Below is a small trained network, with its code and all its weights. Each question gives an input and a class and asks what happens when units are switched off, that is, made to give their printed mean instead of their output.

import numpy as np


def w(rows, s, z=0):
    codes = np.array(rows[::2]) - 128.0
    scale = np.full(codes.shape[1], s)
    scale[-1] = z or s
    return codes * scale


def f(y):
    return np.maximum(y, 0)


def log_softmax(a):
    a = a - a.max(-1, keepdims=True)
    return a - np.log(np.exp(a).sum(-1, keepdims=True))


def net(x, mask):
    res = np.array(x, float).reshape(1, 8) / 4 @ E
    y = f(res @ A[0][:, :-1].T + A[0][:, -1])
    res = res + np.where(mask, y, B[0][:, -1]) @ B[0][:, :-1]
    return log_softmax(res[-1] @ U[:, :-1].T + U[:, -1])


A, B = {}, {}
E = w([
[136,122,125,129,132,134,139,122],'x0',
[153,71,181,156,2,97,129,191],'x1',
[112,136,147,150,142,92,94,125],'x2',
[21,47,123,50,114,27,194,84],'x3',
[60,230,212,149,116,158,223,134],'x4',
[91,59,97,199,209,111,174,229],'x5',
[106,120,144,124,134,134,103,127],'x6',
[124,138,117,118,122,120,124,136],'x7',
],0.0085)
A[0] = w([
[109,118,85,182,200,128,157,232,57],'neuron 0',
[73,47,114,168,179,127,166,180,27],'neuron 1',
[166,159,144,73,82,159,59,47,18],'neuron 2',
[98,202,220,148,109,132,149,150,98],'neuron 3',
[145,82,64,110,154,152,104,180,86],'neuron 4',
[128,107,190,172,63,104,151,165,168],'neuron 5',
[185,88,158,168,55,150,138,191,142],'neuron 6',
[177,105,81,163,116,110,130,103,235],'neuron 7',
[173,56,35,140,121,137,13,140,6],'neuron 8',
[231,203,133,205,164,221,57,185,47],'neuron 9',
[56,193,137,175,123,201,217,162,31],'neuron 10',
[103,81,103,175,185,137,134,253,40],'neuron 11',
[159,4,72,76,138,120,82,97,98],'neuron 12',
[151,157,123,89,249,100,93,110,57],'neuron 13',
[124,190,80,98,222,187,115,128,41],'neuron 14',
[113,193,112,115,237,152,145,83,4],'neuron 15',
[88,135,72,122,194,152,157,53,194],'neuron 16',
],0.0074,0.0018)
B[0] = w([
[183,154,173,155,62,99,130,44,197],'neuron 0',
[166,114,129,131,93,73,158,94,185],'neuron 1',
[196,165,143,143,84,134,148,33,191],'neuron 2',
[118,163,91,176,152,161,111,120,186],'neuron 3',
[114,163,120,163,134,127,165,87,173],'neuron 4',
[132,75,111,137,136,186,73,207,189],'neuron 5',
[144,104,112,90,103,135,86,166,195],'neuron 6',
[103,166,115,136,163,126,111,148,169],'neuron 7',
[64,170,45,213,168,178,151,135,208],'neuron 8',
[28,97,199,37,171,2,191,131,253],'neuron 9',
[57,156,95,164,154,192,151,100,192],'neuron 10',
[223,116,141,140,69,92,120,34,201],'neuron 11',
[55,149,124,149,167,154,154,139,203],'neuron 12',
[136,108,106,105,104,167,82,136,176],'neuron 13',
[175,74,155,129,111,139,111,177,188],'neuron 14',
[173,73,147,141,106,192,47,169,183],'neuron 15',
[140,53,132,75,102,140,83,180,184],'neuron 16',
],0.0079,0.011)
U = w([
[221,155,139,150,71,101,124,22,68],'0',
[63,178,92,211,176,183,137,149,92],'1',
[64,94,166,14,160,18,164,171,123],'2',
[192,75,127,114,98,162,51,255,84],'3',
[142,142,123,128,130,118,116,148,253],'4',
],0.0084,0.0058)

Each question gives the input, the list of numbers given to net, and the class t.
The units are the neurons (one row each of A and B). Each row of codes is followed by its name. A weight is (code - 128) times the scale printed after its matrix; where a second scale follows, it is the last column's (A, B and U).
mask holds one flag per neuron, in row order. A switched-off neuron (its flag False) gives its mean, the last column of its row in B, instead of its output. The means were averaged over made-up inputs and are rounded, as every weight is.
A unit's drop is (log p(t) with every unit on - log p(t) with that unit switched off) / (log p(t) with every unit on - log p(t) with every unit switched off).
The circuit of an input: a set's keep is (log p(t) with only the set's units on - log p(t) with every unit switched off) / (log p(t) with every unit on - log p(t) with every unit switched off). Starting from the 12 units with the biggest drops (on a tie, the unit counted first), units are removed one at a time, each time the one whose removal leaves the highest keep (on an exact tie, the one counted first), for as long as the keep stays at least 0.8.
units of the circuit, in order: the units of the circuit, biggest drop first
unit that matters most: the unit with the biggest drop
k most important neurons: the k neurons with the biggest drops, biggest first
drop of u: that unit's drop, to one decimal
input [-3,2,3,0,-5,3,8,-2], class 1: most important neuron	neuron 8
input [-7,8,3,6,7,-3,-3,7], class 3: units of the circuit, in order	neuron 9; neuron 5
input [2,6,2,7,4,7,-2,4], class 0: 2 most important neurons	neuron 9; neuron 11
input [5,5,-3,-6,7,-6,6,-3], class 1: units of the circuit, in order	neuron 3; neuron 10
input [7,-8,-1,1,-5,-2,-2,6], class 3: units of the circuit, in order	neuron 16; neuron 15
input [-8,-7,-3,7,-5,-5,8,4], class 4: 3 most important neurons	neuron 9; neuron 2; neuron 12
input [6,-8,0,1,5,1,3,-7], class 3: 2 most important neurons	neuron 15; neuron 16
input [0,0,3,-4,4,5,-8,1], class 0: 4 most important neurons	neuron 0; neuron 11; neuron 8; neuron 12
input [-4,-5,-7,-4,6,8,-3,2], class 0: units of the circuit, in order	neuron 0; neuron 11
input [8,0,-6,-8,6,-2,0,7], class 2: 2 most important neurons	neuron 9; neuron 8
input [0,3,-6,4,4,-3,5,-1], class 1: units of the circuit, in order	neuron 9; neuron 11
input [0,6,-1,4,-4,6,-2,-7], class 0: 2 most important neurons	neuron 11; neuron 9
input [-3,-8,8,-4,3,-7,-8,-7], class 3: units of the circuit, in order	neuron 15; neuron 14
input [3,-2,-3,-4,-4,4,-2,5], class 0: 2 most important neurons	neuron 11; neuron 0
input [6,1,8,5,-8,2,6,-5], class 1: 2 most important neurons	neuron 8; neuron 9
input [4,-8,5,5,-3,-1,-4,7], class 3: units of the circuit, in order	neuron 9; neuron 15; neuron 16
input [8,8,3,-2,7,-4,-2,7], class 3: units of the circuit, in order	neuron 5
input [-7,-2,-1,7,5,-8,-5,-2], class 0: 2 most important neurons	neuron 9; neuron 2
input [5,4,-3,4,-6,-5,-3,7], class 1: 2 most important neurons	neuron 12; neuron 9
input [-4,2,7,-4,-8,2,3,0], class 1: unit that matters most	neuron 8
input [-8,7,-2,5,6,-2,0,4], class 4: 4 most important neurons	neuron 9; neuron 8; neuron 15; neuron 16
input [3,6,6,-7,-7,5,7,-7], class 1: drop of neuron 8	1.5
input [7,-8,2,-4,-1,-7,1,7], class 3: drop of neuron 13	0.1
